Here is a tiny trained network, its code and every weight. The questions are about switching its units off for an input and a target symbol, where a switched-off unit gives its printed mean instead of its output.

import numpy as np


def w(rows, s, z=0):
    codes = np.array(rows[::2]) - 128.0
    scale = np.full(codes.shape[1], s)
    scale[-1] = z or s
    return codes * scale


def norm(h):
    return h / np.sqrt((h * h).mean(-1, keepdims=True) + 1e-5)


def f(y):
    return np.maximum(y, 0)


def softmax(a):
    e = np.exp(a - a.max(-1, keepdims=True))
    return e / e.sum(-1, keepdims=True)


def log_softmax(a):
    a = a - a.max(-1, keepdims=True)
    return a - np.log(np.exp(a).sum(-1, keepdims=True))


def net(x, mask):
    ids = ['αβεζλμξπστφ'.index(c) for c in x.split()]
    T = len(ids)
    res = E[ids] + P[:T]
    r = norm(res)
    for j in range(2):
        rows = slice(3 * j, 3 * j + 3)
        q, k, v = (r @ M[0][rows].T for M in (Q, K, V))
        z = softmax(np.where(np.tri(T) > 0, q @ k.T / 3**0.5, -1e9)) @ v
        o = O[0][rows]
        res = res + np.where(mask[j], z, o[:, -1]) @ o[:, :-1]
    y = f(norm(res) @ A[0][:, :-1].T + A[0][:, -1])
    res = res + np.where(mask[2:14], y, B[0][:, -1]) @ B[0][:, :-1]
    return log_softmax(norm(res)[-1] @ U[:, :-1].T + U[:, -1])


Q, K, V, O, A, B = {}, {}, {}, {}, {}, {}
E = w([
[139,131,145,108],'α',
[124,89,95,85],'β',
[134,137,143,99],'ε',
[101,98,68,113],'ζ',
[254,159,62,93],'λ',
[132,137,142,99],'μ',
[86,101,57,133],'ξ',
[146,125,116,151],'π',
[95,109,133,162],'σ',
[107,133,151,133],'τ',
[101,156,76,155],'φ',
],0.039)
P = w([
[79,2,110,112],'0',
[78,89,82,91],'1',
[84,97,91,98],'2',
[102,112,106,99],'3',
[118,125,111,91],'4',
[122,138,116,94],'5',
[122,149,123,98],'6',
[131,157,133,103],'7',
[135,169,139,108],'8',
[133,179,150,115],'9',
[142,191,156,121],'10',
[139,206,171,126],'11',
[139,212,169,137],'12',
[134,219,168,150],'13',
],0.0091)
Q[0] = w([
[152,127,75,67],'head 1',
[106,223,189,69],'head 1',
[153,8,65,145],'head 1',
[165,46,107,170],'head 2',
[147,41,81,126],'head 2',
[136,143,164,77],'head 2',
],0.018)
K[0] = w([
[165,50,168,216],'head 1',
[142,226,144,153],'head 1',
[119,8,124,112],'head 1',
[133,29,4,132],'head 2',
[121,10,32,152],'head 2',
[94,234,183,141],'head 2',
],0.013)
V[0] = w([
[152,42,173,152],'head 1',
[83,229,53,154],'head 1',
[152,64,54,235],'head 1',
[170,94,74,55],'head 2',
[2,175,225,145],'head 2',
[121,148,51,203],'head 2',
],0.008)
O[0] = w([
[72,165,250,126,176],'head 1',
[100,124,37,133,91],'head 1',
[94,219,128,147,253],'head 1',
[187,96,121,148,215],'head 2',
[90,155,125,116,7],'head 2',
[117,51,147,153,156],'head 2',
],0.011,0.005)
A[0] = w([
[97,39,165,102,74],'neuron 1',
[68,117,44,38,103],'neuron 2',
[59,200,141,77,82],'neuron 3',
[62,73,125,188,3],'neuron 4',
[135,227,173,155,46],'neuron 5',
[111,75,119,189,181],'neuron 6',
[78,34,144,128,66],'neuron 7',
[213,121,200,254,138],'neuron 8',
[220,179,89,186,106],'neuron 9',
[163,179,204,171,245],'neuron 10',
[18,111,141,118,112],'neuron 11',
[178,92,191,67,103],'neuron 12',
],0.012,0.0051)
B[0] = w([
[92,254,116,94,147],'neuron 1',
[147,43,123,234,181],'neuron 2',
[76,68,180,92,179],'neuron 3',
[167,165,134,13,151],'neuron 4',
[176,141,64,70,173],'neuron 5',
[211,187,171,106,199],'neuron 6',
[141,220,141,71,151],'neuron 7',
[194,171,196,249,254],'neuron 8',
[30,130,205,127,206],'neuron 9',
[125,126,85,229,234],'neuron 10',
[141,38,184,133,171],'neuron 11',
[124,89,62,157,160],'neuron 12',
],0.0089,0.0097)
U = w([
[96,198,132,45,255],'α',
[190,117,135,100,11],'β',
[150,104,96,107,47],'ε',
[147,78,62,137,85],'ζ',
[133,120,79,144,46],'λ',
[169,73,102,91,19],'μ',
[3,123,8,202,130],'ξ',
[16,63,203,117,124],'π',
[133,99,147,115,20],'σ',
[126,126,107,93,127],'τ',
[163,128,141,235,234],'φ',
],0.014,0.0038)

Each question gives the input, a string of symbols that net reads in full, and the target symbol t.
The units are the heads (3 rows each of Q, K, V and O) and the neurons (one row each of A and B). Each row of codes is followed by its name. A weight is (code - 128) times the scale printed after its matrix; where a second scale follows, it is the last column's (O, A, B and U).
mask holds one flag per unit, heads first, then neurons. A switched-off unit (its flag False) gives its mean, the last column of its rows in O or B, instead of its output. The means were averaged over made-up inputs and are rounded, as every weight is.
A unit's drop is (log p(t) with every unit on - log p(t) with that unit switched off) / (log p(t) with every unit on - log p(t) with every unit switched off).
The circuit of an input: a set's keep is (log p(t) with only the set's units on - log p(t) with every unit switched off) / (log p(t) with every unit on - log p(t) with every unit switched off). Starting from the 12 units with the biggest drops (on a tie, the unit counted first), units are removed one at a time, each time the one whose removal leaves the highest keep (on an exact tie, the one counted first), for as long as the keep stays at least 0.8.
units of the circuit, in order: the units of the circuit, biggest drop first
unit that matters most: the unit with the biggest drop
k most important neurons: the k neurons with the biggest drops, biggest first
heads that matter: for each layer, one digit per head in row order, 1 if its drop is at least 0.15 and else 0, layers parted by /
drop when u is switched off: that unit's drop, to one decimal
input α ε ζ π ξ α π π π α β, target α: units of the circuit, in order : neuron 1; neuron 8
input λ π ζ π π π π α π ζ α ζ τ ε, target π: heads that matter : 11
input ζ φ ε, target ξ: units of the circuit, in order : head 1
input π π π ε π α ε α ξ ξ φ μ, target ξ: heads that matter : 11
input ξ ξ λ ξ ξ π λ β α α ξ π τ α, target π: 2 most important neurons : neuron 3; neuron 8
input α π α π π π π ε α ζ, target α: units of the circuit, in order : head 1; neuron 1
input π ζ λ φ ζ β, target π: heads that matter : 10
input α π μ ζ, target α: units of the circuit, in order : head 1; neuron 1; neuron 7
input μ ξ α, target ζ: heads that matter : 11
input π π π β π ξ π π π π π ζ ξ ε, target α: heads that matter : 01
input α π μ π ε, target α: heads that matter : 00
input ζ ζ β α π ζ λ α ε π α, target α: units of the circuit, in order : head 2; neuron 8
input ξ π ξ λ λ α μ π μ, target α: units of the circuit, in order : head 2; neuron 8
input π τ ξ π ζ, target π: heads that matter : 10
input α π τ π ξ π τ μ, target π: heads that matter : 11
input α α ξ ζ π α α α π π μ, target α: units of the circuit, in order : neuron 8; head 2
input α ξ π β ε π φ ζ ξ ε ξ ξ, target α: heads that matter : 10
input π π π α π π ζ μ β ξ π τ π α, target π: 2 most important neurons : neuron 3; neuron 6
input π σ α π φ μ π φ ε, target ξ: units of the circuit, in order : head 1; neuron 8; neuron 6
input π ζ α β π π π σ τ π π α α, target α: units of the circuit, in order : head 2
input α π β, target α: units of the circuit, in order : neuron 1; neuron 7
input ζ ξ μ, target ζ: 2 most important neurons : neuron 8; neuron 2
input ξ ζ ε, target ζ: unit that matters most : head 1
input φ ζ μ τ λ π π φ σ α, target ξ: 3 most important neurons : neuron 8; neuron 2; neuron 6
input π π α ζ α σ ξ ζ α ζ π ξ ξ ξ, target π: drop when head 1 is switched off : 1.2
input π τ α ζ π α π π λ π φ α, target ξ: drop when neuron 5 is switched off : 0.0
